B:
1: [ -55  -46  -23  -88  -79 -126  -55   90  -23  114   63   27  181  118
   15    4  -25   99  -27  117  -60 -183  123    7   49   69   69  -68
  222    5   53   96   62  118   -3  -21  130 -227   97   37   29  110
  -79]
2: [  83 -166   18   50   22  136 -346 -123 -137  113   78   42   89   37
  -87   67   64   68  172  176  -21   -1  -56  -22  -86   11  162   23
   82  269  -65   24  158    7  183 -144  245 -135  -49   -7   96  200
 -143]
3: [  26  283   78  123   -7  -60 -154   60    6   13   52   67   -8   52
  208   20  112 -124 -199  179  -19  107  125   42 -194   56    0   98
  277  176  -76  -31   -8  -98   58 -103  141 -217  151  -30   53  187
  -63]
4: [ -29   20   60  -24   71  130   94  -46  -42  140  -15   14  155   43
   34  131  -47   59   24   83 -130 -105   73  165 -128    7  158  -29
  208  -76  -49   85  164  -29  119  140  111  -74  -54   96   67   34
 -108]
5: [  80  376  106  306   34  -11 -217  -83   23    4  137  122  -31  -22
  213   36   80 -224  -69   37   35  398   76   78 -325    8    2  240
  230  165  -63 -172  101 -205   27 -215  129  -47  247   50   84   24
  -38]
6: [ -44 -608 -119 -360   35  446  171   41 -148  134 -225 -244  100  -54
 -341   28    5  321  115 -133 -139 -414 -229  -88  255  -22  161 -182
 -152   68  -39  440   17  134  168  246   37   -1 -531 -159   40  174
 -178]
7: [ -32 -536  -72 -132  -42  190 -250  -31 -179  186  -29  -89  164   67
 -287  -34   28  260  254   50  -32 -238 -201  -87  158   22  180  -97
  -15  211   13  265   82  146  155 -106  192 -141 -213 -115   72  289
 -213]
8: [  44  394   79   58   -5 -164  -49   48   25   50  127  146  107   87
  272  139    5  -91 -202  261 -104   -4  306  122 -227   53   39   25
  371   18  -48 -113  119  -44    7   29  165 -259  228  133   50   21
   -5]
9: [  57  170   27  112   40  119    7  -43   30  -41   15    0  -60  -81
   68   30   49 -123  -72 -124   23  230   14  -12 -142   -7  -22  140
   41   94  -42  -30   28 -107   29  -27   17   43   23    7   47  -44
   -6]
10: [  42   48  -44 -117   11  141  113  112   35  -99 -109  -97 -107  -61
   35   -4  120  -45 -244  -59  -16  -51   38 -128   48   32  -51    7
    1  143  -76  140 -129   -9   64  114  -22  -58 -158 -112    3  103
   -4]
11: [  42    0  -48   51  -30  104  -58   90   51  -65  -22  -99  -84  -90
   24 -157  143 -115 -137 -219   84  199  -78 -142   21   28  -33  156
   36  200  -38  126  -77 -100   -5 -133  -16   72  -10 -162   31  115
  -59]
12: [  32  -41  -91 -193  -30  -11   71   20   26 -153  -58  -29  -90   29
 -107   79   38   48  -85   36   45 -193  124 -242  181   63 -103 -133
 -188   98   34   27 -160  243   93  128  -16 -164 -122   41  -31   12
   93]
13: [ -17  155  -38   27  -83 -133   25  168  105   -7   67  -20   56    1
  146 -146   51 -111 -204 -139   33  111  113  -46    5   60  -29  108
  241   14   34   77   -9  -50 -120  -98   -2  -21  201  -43   16   24
  -28]
14: [  13  -77  -57    6  -41  -37  -70  -81   10  -13   81   29   54   17
 -117   12  -41   26  139 -105   77   56   36 -117   65   23   -3    6
  -70   28   99  -29   52  136    4  -79   35  -23   70  106   21  -91
   20]
15: [ -68  -51  -62   48 -132 -218  -68   74   70  101  156   21  205   68
   -4 -163  -66    2   71 -194   73   98   70  -35   85   58   40   69
  203  -87  155   59  111   67 -162 -197   33    6  286   67   23  -64
  -55]
16: [ -31  -52  -23 -104  -47  -93  -39   15  -39   94   56   52  162  119
  -31   83  -53  118   33  151  -65 -211  144   -5   43   55   66 -111
  134  -10   52   41   80  166   43   39  132 -233   44  104   28   50
  -42]
17: [  21   18   -8   31   22  123   34  -42    4   13    1  -24   11  -53
  -19   26   -1  -24   13 -137    1  106  -12  -18  -55   -8   20   68
   14   41    1   37   56  -34   25    0   19   32  -25   21   42  -44
  -30]
18: [  72   38  -74  -98 -111   34 -152  169 -108   49   43  -18   10  -53
   41   55   49   80 -198   58 -126  -42   14 -101  -29   -7 -106    9
   91  298   -9   67  -42   26 -111  -76  157 -338  -29 -145   51  108
  -29]
19: [ -59  -91   -3  -65  -73 -141 -127   15  -66  177  105   76  248  160
  -26   61  -76  151   97  193  -78 -208  127   54   18   60  120  -97
  224  -15   75   54  141  158   26  -42  192 -269  120  107   46   94
  -95]
20: [  29   88   -1  -65   49   89  182  -79   16  -12    1   25   39  -25
  -19  177  -84   23    3  -43  -60  -44  130   10  -47  -10   10  -42
  -21  -85   14  -31   83   68   46  189    6  -31  -55  163   25 -185
   45]
21: [   1 -129   -2  -25  -23   -2 -187  -83  -93   93   67   59  117   97
 -107   91  -21  118  157  158  -20 -111   31  -30    4   35   82  -67
   38  114   38   11   88  147  110  -62  179 -214    2   77   53  102
  -77]
22: [  31   59   16   35   54  235   69   34    2    8  -73  -86  -43  -97
   54  -10   82  -72 -126 -145  -36  126  -60   16 -104  -14   28  117
   92  104  -88  128   10 -157   54   28   11   53 -109 -103   58   67
  -81]
23: [  17 -160  -33  -76  -23   -3 -163 -110  -81   16   43   45   56   91
 -167  115  -16  129  160  152   21 -153   45 -117   77   38   29 -110
  -98  128   50  -17   22  227  142  -20  138 -215  -51   97   31   70
  -13]
24: [ -16 -101  -45  -62  -76  -98 -167   46  -31   43   53   21   92  101
  -50  -24   34   79   16  119   20 -129   70 -101   89   73   30  -54
   92  125   45   69   -4  155   49  -94  128 -219   57    1   25  161
  -60]
25: [-152 -123   12   26  -42 -162  -48  -67   56  -25  -12   18   45  195
 -136  -80   18   32  158   27  176  -74   43 -105  153  123   10  -62
  -39  -56  132   49 -112  240  146 -103   12  -97  107   96  -19  143
  -42]
26: [  29   -5  -44 -131   19   79   90    8   12  -81  -65  -32  -53    5
  -52   86   40   24  -86   29   -3 -138   92 -128   70   38  -26  -76
  -70   74  -15   59  -74  118  109  140    8 -108 -132   25    3   28
   27]
27: [ -17  116   10  -28   17  112  199  109   41   67  -35  -63   75  -50
  122    0    4  -38 -183 -136 -100   23   57   92  -88    1   48   68
  231  -59  -45  145   68 -128  -39  109    2   17  -17  -32   44  -12
  -72]
28: [  56 -179  -72  -13  -29   10 -234 -116  -16 -136   15    5  -95   37
 -212  -18   96   12  146   12  184   13  -25 -293  159   63  -42  -30
 -250  246   49  -27 -106  214  164 -138   56  -80  -50   21    0  105
   22]
29: [ -81  102   47  -28   -3   18  182  125    7  237   32  -11  272   34
  167   27  -89   46 -119  -35 -195  -77  117  257 -138    7  163   28
  449 -188  -11  168  218 -117  -77  106   92  -64   98   42   70   -5
 -147]
30: [  22  -26  -14  -86   12   81   -8   26  -21  -12  -49  -29    2   23
  -16   47   65   26  -78   79  -28 -116   56  -65   16   41   32  -42
   45  117  -45   90  -27   50  118   65   74 -128  -97  -26   26  129
  -45]
31: [  19   47  -45 -139   30   76  268  -38   46  -62  -37  -14    8  -34
  -54  151  -83   36  -32 -107  -38  -96  143  -62   42    2  -34  -79
  -98 -113   40    3   22  127   20  239  -54  -11  -96  156   -5 -214
   88]
32: [-139  -52   53   88   41   -7  126 -190   49   30   -8   33   71  100
 -139   45 -100   20  252 -121  103   54   17   44    6   38   45  -15
  -77 -210  128  -15   37  143  114   15  -35   50   64  212    8  -97
  -23]
33: [  98 -174  -64  -64   68   69 -117    0  115 -161  -55  -83  -48   39
  -42 -191  241 -134  -57   12  193  -65   70 -248  189  125  197   17
   49  175 -131  169  -22   10  296   -5   -7  201  -91  -61   -1  263
  -81]
34: [  18  -85  -35 -115   -6  -11  -36 -103  -54   -8   29   53   56   83
 -136  168  -56  127  118  133  -11 -185  112  -99   67   32   13 -137
 -101   41   59  -37   29  238  119   86   97 -200  -58  154   13  -27
   29]
35: [  22   80  -10  -16   35  162  161   34   41  -19  -53  -67  -29  -88
   43   15   32  -58 -128 -172  -30   82   13  -12  -55   -6   -3   73
   53   19  -42   93    8  -83   11   92  -30   58  -76  -28   35  -38
  -23]
36: [ -21  -91  -17   43  -18   29  -98 -110  -21  -43    5    9  -36   33
 -152   22   11   21  140  -54  104   72  -46 -131   47   28  -52    6
 -159  104   78  -18  -61  145   86 -100   34  -82   -9   44   18   26
   -1]
37: [ -21  -10 -107 -120 -115 -161   56  139   81  -58   42  -27   44   33
  -16  -82    1    9 -117 -110   55  -76  137 -180  181   74  -78  -35
   28    3  107   74  -80  160  -93  -13  -30  -99   98   14  -21  -32
   48]
38: [  24  -83  -29   46  -53   55 -241   88  -31   30   21  -55    7   -4
   13 -140  152  -32  -70  -19   47   87  -75 -105    4   48   44  107
  143  274  -49  141  -20  -63   48 -207  114  -78   17 -172   54  263
 -132]
39: [  21  -83  -33    9  -25   13 -105  -89  -24    6   57   25   41   18
 -112   33  -15   39  129  -38   51   33   13  -98   30   23   14    1
  -61   75   62  -16   49  111   51  -72   69  -60   22   77   35  -25
  -13]
40: [ -61 -576 -231 -363  -86  226  255  177    6   39 -147 -279  108  -81
 -314 -186  -18  228   33 -428   -9 -283 -166 -237  431   13   61 -115
 -156  -38   87  450  -45  175  -57  143 -118  154 -327 -165  -17    5
  -88]
41: [ -11    4  -67  -59  -51  -70  101   35   70  -23   44  -13   67    5
  -32  -21  -51    0  -15 -155   34    1  105  -95   88   38  -21   -4
   16  -69   89   34   21  101  -60   24  -28   -2   71   85    4 -122
   34]
42: [  -9   98   23  -51   43  182  185   97    6   64  -78  -72   41  -53
  112   38   31  -15 -199  -64 -130  -28   34   96 -106   -3   58   45
  209    1  -86  166   47 -127   26  145   29  -28 -100  -64   51   53
  -89]
43: [ 122  617  159  315   96  -50 -134 -180   55 -130  120  209 -156   -5
  263  213   67 -290 -122  180   54  390  222   64 -406   15  -93  184
  109  142  -86 -360   30 -136  112  -76  105 -131  241  185   56  -81
   91]
44: [ -55  119  -28 -108  -42  -32  232  205   82   59  -20  -59  120    3
  151  -51   -9  -14 -255 -109  -97  -86  151   55    5   46   26   14
  291 -113    2  174   27  -46 -101  120  -18  -47   61  -24   13   -4
  -50]
45: [  11  -70 -104   -4 -100 -135  -43   -7   71  -49  116   12   60    4
 -102  -83  -46  -10   88 -216  128   95   62 -188  147   45  -49   32
  -65   -7  148  -19   21  152  -95 -126  -23   26  153   94   -1 -149
   52]
46: [  10 -119    7  -38  -17   62 -231  -13 -113   59   -5   10   33   81
  -66   54   85   90   28  209  -27 -123  -14  -63   -7   45   56  -48
   55  248  -39   72  -14   89  157  -77  193 -264  -75  -58   55  267
 -111]
47: [  53  -13  -49  -72   37  142  142 -100   21  -90  -35  -23  -58  -72
 -116  123  -41    8   43 -147   21   13   41 -120   38  -10  -49  -26
 -199    0   32  -22   -1  104   58  137  -48   32 -129  106    7 -180
   79]
48: [  43  -79  -16   30   13  107  -95 -116  -44   20   44   19   30  -17
 -106   67  -14   26  139  -47   22   69  -18  -62  -28   -4   43   27
  -54   96   21  -14   86   54   77  -47   80  -26  -29   67   47  -33
  -30]
49: [  43  -51  -27    1   -8  135 -128   58  -15  -69  -65  -83 -115  -37
  -20  -78  175  -57 -121  -32   63   63  -79 -160   25   38  -31   74
  -14  287  -69  123 -126  -28  105  -97   51  -67  -99 -174   32  235
  -72]
50: [   6  -89  -88   10  -97 -120 -102  -11   52  -38  103    7   49   22
 -102  -93   -9   -6   92 -163  131   88   36 -184  133   51  -32   35
  -54   50  125   -5    1  141  -50 -155    6   -2  135   57    7  -62
   21]
51: [  -8 -250  -83   19  -81   20 -198    4  -21   37   49  -54   61    9
 -149 -146   50   44  127 -155  105   76 -110 -158  127   37   37   59
  -19  156   71  121   14   72    7 -217   62    4   29  -74   38  108
  -91]
52: [  28   62   37  -91   89  282  123   53  -48    6 -150  -84  -61  -53
   61  109  103    1 -207   67 -127  -96    3   34 -105   -5   41   -4
   89  135 -149  157  -41  -90  156  188   61 -106 -245 -104   52  168
  -81]
53: [ -75   66  -70  -96 -114 -201  167  206  116   61   65  -27  183   54
  103 -114  -55    4 -166 -145  -24  -80  185   -7   98   70   15    0
  277 -162   98  135   43   55 -168   23  -21  -50  197   39   -3  -59
  -21]
54: [ -46   93    7   24  -17   32  141  110   50  129   29  -41  155  -28
  127  -56  -35  -35 -115 -176  -82   77   55  127  -89    8   84  103
  308 -105    3  141  137 -130  -97   16   20   43   99   -4   52  -34
  -99]
55: [  19    0  -35    4    6   44   88 -111   32  -16   55   21   44  -39
  -93   78  -92    6  122 -183   36   89   57  -59    8   -7   -6   10
  -95  -73   87  -49   87   89   -9   42  -19   57   21  161   22 -225
   51]
56: [  30   16  -43   15  -16  116   -1   74   41  -62  -41  -88  -81  -78
   17  -99  115  -88 -140 -182   56  138  -46 -122   13   22  -37  113
   17  159  -36  115  -75  -70    9  -59  -20   38  -42 -128   28   80
  -36]
57: [  36  -23    7  -76   46  115   -2 -107  -70    0  -17   34   11   26
  -85  193  -18   82   61  126  -52 -121   66  -39  -33    8   25  -83
  -72   78  -10  -18   36  124  150  116  101 -168 -128  101   35    4
    1]
58: [  23  -11   25  114   41  186  -42  -85  -26   73   19  -26   37  -67
  -24   12    8  -42   82 -158   -1  200  -88   50 -126  -26   75  128
   67   62  -23   47  121 -113   47  -73   58   79  -16   -3   74  -12
  -96]
59: [ -11  -69   28   54  -20   89 -215   51  -73  107    2  -33   54   37
   26  -63  116   12  -33   74  -20   26  -73    5  -69   37   89   76
  197  224  -60  141   26  -70   95 -155  164 -140   -8 -138   72  295
 -172]
60: [ -13  -34  -66  -50  -54   13    0  120   64 -115  -74 -104 -107   -6
  -19 -144  146  -62 -167 -120  108   22  -14 -208  138   73  -82   40
  -33  162   -1  146 -195   47   38  -60  -42  -41  -37 -142  -10  166
  -16]
61: [  58  -25   10    5   78  233    0 -140  -48  -34  -49  -14  -69  -62
  -99  132   23    4   71  -40    2   56  -47  -59  -67  -17    8   18
 -134  120  -43   -5   21   14  152   65   48  -10 -166   36   44  -18
  -13]
62: [  29   30  -39  -80   25  158  166   46   38  -61  -81  -85  -58  -78
   -2   23   43  -29 -137 -149  -15    3   22  -77   21    8  -32   18
  -27   40  -33  105  -48  -11   34  125  -42   21 -130  -36   14  -24
    6]
63: [ -64   76  -53  -41 -106 -136  104  244  102   65   48  -60  142   17
  143 -173   18  -44 -222 -176  -21   12  111    0   55   66   13   76
  322  -65   47  183   17  -45 -166  -49   -9  -23  183  -64   14   37
  -68]
64: [  49    3  -39   10    6  146   18   18   32  -96  -54  -80 -106  -86
  -31  -47   99  -76  -87 -180   68  132  -46 -144   24   13  -52   90
  -76  150  -29   77  -82  -31   44  -25  -31   51  -86  -82   18   32
   -8]
65: [ -16 -117  -63  -26  -97 -143 -157    7   -2   33  106   37  114   87
  -94  -43  -17   63   99    4   68  -48   66 -128  116   61   15  -29
   36   66  108   18   31  172   -7 -133   89 -138  123   62   18   37
  -24]
66: [  65  -53   13  -67   92  217   13 -206  -88  -41  -47   31  -49  -12
 -164  260  -30   86  140   97  -31  -86   23  -66  -42  -20   13  -95
 -213   91  -19  -64   32  144  210  159   81 -122 -216  136   36  -54
   30]
67: [ -14   42   44  136   29  149    0  -22  -11  152   50  -21  127  -58
   68  -22  -20  -42   36 -177  -59  210  -61  149 -179  -29  121  162
  236  -13  -24   89  189 -186  -25  -79   73   90   63   -5   94  -16
 -142]
68: [ -18  103   19    8   19  127  159   88   31   86  -26  -63   76  -58
  117  -14   10  -46 -148 -149  -88   72   25  106 -110   -8   64   94
  234  -42  -45  141   86 -147  -35   64   11   37   -1  -39   52   -2
  -91]
69: [ -11   -2  -91  -98  -90 -114   55  115   86  -76   14  -39    9   16
  -16  -80   26  -13 -116 -118   69  -47  111 -179  160   69  -66  -14
   12   22   79   78  -85  130  -54   -8  -37  -58   65    6  -19  -12
   38]

[  -5  -22  111  177  301    3 -273  155 -448   25  -13 -486 -130 -161
   57 -409  111 -202  282  258  135  204 -152    1 -120   69 -276  -93
  350   18 -256   39 -111  -57] : 47
[  64 -154  403 -169 -378 -180  203  -15 -323  -41  -62   21  -99 -154
 -113  -56  -18  163  187  291  -82 -107  -36  -18 -298   26 -180   37
 -220    5 -348 -155 -610  -35] : 15
[  79  -74   86 -261  -71 -214  208  -80  158 -119  -83   55   54 -152
 -187   76  -74   53  103  -13  -77 -181  112  121   35  -52   -7   44
 -184   31  177 -186  -85  147] : 24
[  30 -156   80  258   61 -114 -390  223 -116  343 -116 -600  341  -98
  -78 -548 -230 -154  105  242  152   23 -247  -56 -176  320 -251 -202
  188 -231  -94 -164   47 -109] : 33
[  97 -124  147 -342  -32 -112  208 -221    1 -176  -71  138  -46   29
 -221   36  -67  125   38  -18  123 -233  100   77  -93   51  -14 -152
 -122   87  122 -214  -81  187] : 8
[  17 -118 -181   59 -211  -47  -83  -23  256  -27 -271 -150  165 -135
 -158 -196  -15   97 -207 -209   23 -104  -27   75  182   12  -79 -217
   75 -190  133 -192  -47   -3] : 49
[ -41  187 -629  273 -111 -122  145  194  353  509  751  104 -449  378
   34  270  -49 -424 -563 -196  239  -53  335 -326 -162  -39  772  257
   88 -460 -418  459  109   38] : 67
[  63   84  -75 -264  241 -178  246  -94  125 -271   84  135 -199 -190
  -90  194  129  -97  124 -102  -70  -38  250  160  186 -262   75  149
  -24  145  203   28   13  218] : 34
[  16   39 -191 -154  335 -120  244  -32   78 -149  291  179 -325  -82
  -90  178  157 -145 -139 -174  182   -6  328  129  150 -235  189   51
  117   90   -7  195    2  275] : 20
[  76   59 -440   18  110 -290   76   19  522  306  427  156   63  145
 -140  125 -184 -273 -443 -189  203 -174  303 -103   45  -35  421   67
  -32 -304  112  149  272  186] : 3
[  40  154 -591  154  -83 -223   33   79  597  432  469   54  -48  278
  -63  172 -192 -356 -462 -220  125 -166  263 -239  -13   11  597  169
  -23 -452   31  196  330   59] : 59
[  14 -186  -54 -134   29  -43  185  -59   59   -2   93   78 -125   55
 -224    6  -35   66 -272 -169  325 -175  159   82  -29   68  122 -229
   54  -19  -74  -39  -68  209] : 27
[  -9  124 -305    8  237 -224  281  153  158   70  534  184 -384 -131
  -10  270  151 -289 -229 -129   82   65  396   44  123 -325  352  297
   70  -59 -210  402 -103  206] : 55
[  61   77  136  -83 -270   32  -94 -163 -251 -198 -298 -236 -180   43
   27 -157   84   28  383  171 -186  -30 -189 -122 -178   62 -160  -24
    9  -25  -24 -251 -168 -164] : 21
[ -87   37 -462  215 -210 -137  237  347  452  442  487  -75 -273   89
  -64  248 -104 -285 -392 -246   71  -94  276  -93  -17  -23  624  290
  -18 -362 -284  275   50   60] : 5
[ 133  -22 -104 -263  512 -322   89 -162  230 -290   34  241  188 -372
 -186  -10  101  -54 -120 -134   94  -25  287  279  396 -341 -181  -79
   54  143  395   14   51  335] : 12
[ -20  -10 -122   67 -224   76  -34  -45  -71 -182 -223 -146 -220 -102
  -18 -133  209   73  -46 -128  -39   28  -47   14  106  -95  -88 -117
  169  -83 -115  -69 -247  -80] : 43
[  48 -234   46 -148   63 -331  292  121  225  201  277  151  137 -170
 -280   66 -200    2 -278  -33  224 -201  269  156  -28    5  130  -10
 -165  -68  -81   26 -160  277] : 13
[ 180 -148  370 -165  159 -275 -155 -186 -342 -141 -177   -6  289 -257
 -131 -394  -11   96  160  358   90  -13  -96   44 -114   -4 -541 -247
    4   69    1 -202 -352   52] : 37
[ 123   -9  394 -254 -182  -56  -20 -232 -401 -176 -235 -153 -111   97
  -48 -158  -53   68  511  357  -90 -120 -188 -124 -379  184 -223  -60
 -117   87  -31 -331 -198  -76] : 19
[  73   82   17  -76  -21   92 -191 -273 -274 -365 -348 -161 -187   -7
   30 -247  229   46  240   42  -50   47 -151  -50    9  -50 -280 -205
  212   47   85 -196 -100  -85] : 57
[  79 -156  247   47  209 -111 -258   16 -384   74  -64 -301  147 -108
  -81 -466  -52  -51  134  310  241   41 -153  -17 -203  173 -371 -263
  192  -16 -168 -111 -168    1] : 40
[  -6  130 -210  -91   37  116   31 -165  -23 -426 -221  -74 -376 -107
   22   11  337  -13  114 -226  -99   70   52   91  259 -242  -37  -38
  227   88  133  -36  -32   24] : 66
[  24   12 -192 -114   -5  140  -35 -255   49 -301 -255  -71 -202  109
  -91  -84  138   61  -36 -247  106  -87    5   31  119   -1    0 -269
  203    7  211 -181  125   62] : 6
[ -51   79  -31  185 -551  166 -174   93 -129  114 -277 -590 -254  199
   75 -187  -48  -76  351  101 -220  -42 -308 -244 -293  284   87   60
   60 -254 -186 -239  -24 -321] : 2
[ -27   44   50  168 -223   80 -176   90 -321   15 -154 -435 -248  -10
   82 -260  100  -83  280  168  -88   90 -212 -133 -199  102 -109    4
  174 -117 -288  -78 -206 -210] : 48
[  28   35 -180  -21  109 -412  305  230  306  200  487  176  -79 -267
  -94  247  -29 -242 -197  -27  -25  -20  376   82   99 -284  283  364
 -142 -123 -141  286 -162  203] : 50
[   6 -149 -154 -115   58    9  131  -94  140  -26   46   44 -116  108
 -212  -16  -32   51 -294 -235  332 -178  153   70   23   75  157 -267
  106  -43   30  -67   70  207] : 42
[ 126 -288  329 -253 -124 -203  112 -184 -153  -55 -108  160  184  -80
 -274 -182 -121  250 -114  143  225 -221   13   60 -186  109 -247 -312
 -138   18  -87 -245 -386  137] : 63
[  52  200 -301 -116  201 -260  198   16  343  -20  307  117 -184  -86
  -31  263   42 -293  -10 -122  -94  -34  315   29  164 -266  312  313
  -48  -51  175  165  162  177] : 23
[ 124 -257  315 -398  176 -343  353 -112  -41  -70  178  325   95 -181
 -310   63 -133  126  -89  110  249 -229  261  194 -106  -34  -84 -108
 -217  152  -19  -79 -289  356] : 53
[  -1  -51  132  173 -382  -64 -139  153 -206  157 -162 -410  -16  -89
    8 -272  -51  -23  213  231 -138   12 -222 -127 -237  143 -137   31
    3 -213 -295 -147 -309 -220] : 51
